Each row, then roughly how far along a hidden order it lies, from 0 to 10
(in the rows, 128 means zero)
[144 119 112  98 227 134 122 115 163 131  84 112 129 132 110 100 123  67
 145 140 132 119 133 138  60 107 119 115 100 120 131  79 133 102 144  92
 156 150 106  81 150 103 159 147 131] | 10
[140 119 106 148 120 123 132 126  87 124 153 141 138 117 148 120 135 130
 119 116 103 244  55  79 160  72 111  97  90 170 139 151 103 153 137 168
 191 178  26 132  98  94  73 162  86] | 8
[102  95 133 123  95 120 123 111 102 124 158 108 108 122 120 107 110  83
 118 143 119 139  73 128  95 178 153 124 143  87 135 161 123 141 107 128
 113 141 122  89 101 142 154 121 118] | 10
[153 141 107 132 182 132 131 137 150 131  89 144 146 129 130 125 146 147
 143 115 127 174 138 108 134  57  93 109  83 177 128 100 124 118 145 135
 183 151  51 134 156  77  99 164 110] | 8
[133 133 132 139 113 126 124 126 126 126 129 132 133 125 139 131 132 145
 121 118 127 148 136 122 145 108 118 130 123 140 125 136 126 134 130 142
 137 119 133 136 125 130 125 128 124] | 0
[135 166 133 146  97 131 138 153 144 130 111 150 145 125 143 171 153 218
 130 106 142 138 195 123 199  90 104 148 117 175 121 121 136 138 141 151
 133  97 162 209 150 121 114 123 139] | 0
[134 136 141 104 158 136 129 123 175 132  90 119 130 145 104 128 121 119
 147 134 152   2 196 179  77 156 143 151 161  93 114  87 151  91 126  88
  73  88 216 132 159 141 178 107 160] | 2
[141 132 115 142 129 127 129 131 108 126 140 140 134 120 140 128 142 155
 128 115 115 215  97  85 164  73 101  99  92 167 135 139 109 142 140 159
 187 167  33 135 119  95  83 155  90] | 8
[133 145 147 109 117 134 126 131 164 129 109 119 126 138 109 138 128 129
 137 129 151   8 198 177 111 163 143 155 175 105 116 105 149 102 120  92
  65  88 228 132 148 151 175 100 162] | 2
[104 120 153 125  71 123 121 133 141 127 141 120 114 127 119 138 123 130
 125 135 146  33 150 163 125 182 160 158 189  97 122 138 141 122 110 107
  63  87 228 131 127 166 168  89 156] | 2
[155 120 101 133 192 129 129 129 109 125 125 139 138 123 136 109 134 128
 128 120 106 235  77  89 126  68 103 101  77 164 137 125 108 138 141 150
 200 179  20 118 118  78  84 169  92] | 8
[141 167 128 149 106 129 138 157 142 129 109 156 149 121 148 166 156 223
 131 100 132 149 179 122 214  79 106 142 121 190 128 129 134 134 141 147
 147 106 132 217 149 125  85 132 131] | 0
[125 127 140 112 121 129 116 127 152 129 123 116 120 136 114 132 117 116
 131 137 143  42 156 158 103 169 150 144 161  85 119 120 150 109 115  98
  72  97 211 135 129 151 175 104 158] | 2
[134 111 116 132 136 125 126 128 103 129 140 128 129 129 139 117 131 124
 125 127 113 186  82 102 143 101 121 100 112 140 135 144 109 142 138 147
 157 170  52 110 110 111  96 151  99] | 8
[154 134 100 130 197 129 125 127 135 126 103 137 140 130 127 115 133 119
 137 128 111 204 106 104 118  79  94  98  81 158 134 110 109 120 146 136
 189 172  25 113 133  89  92 164 103] | 8
[ 99 144 151 167   1 114 141 149  78 124 203 147 123 103 169 176 138 227
  99 108 126 179 116 109 245 154 145 146 170 150 124 194 122 176 108 186
 111 102 176 215  91 157 103 103 121] | 0
[113 140 137 145  66 125 135 139 116 127 140 143 131 122 148 155 132 182
 123 113 133 145 141 118 180 131 130 142 136 151 123 146 129 144 125 149
 129 105 163 173 120 132 108 112 134] | 0
[131 153 129 146  88 123 140 149 125 129 121 150 143 119 146 158 155 198
 134 111 130 155 153 114 201  91 106 139 116 179 125 138 127 135 138 150
 145 108 132 201 136 119  95 127 132] | 0
[118 101 115 109 141 125 115 107  92 126 153 108 112 132 111 104 113  77
 121 145 102 143  50 118  81 184 153  99 122  74 139 138 112 133 114 111
 136 183  61  80  99 121 156 137 110] | 10
[117 100 127 117 134 129 117 108 123 127 148 108 113 132 115 104 114  75
 121 145 120 136  91 125  81 152 145 121 125  88 135 135 124 128 123 117
 126 151 113  82 113 137 144 127 125] | 10
[139 158 127 150  94 128 142 157 121 125 128 156 147 115 151 161 155 220
 125 103 123 185 142 101 215  79 108 127 107 185 124 146 117 151 138 169
 166 122 112 207 124 116  73 137 104] | 0
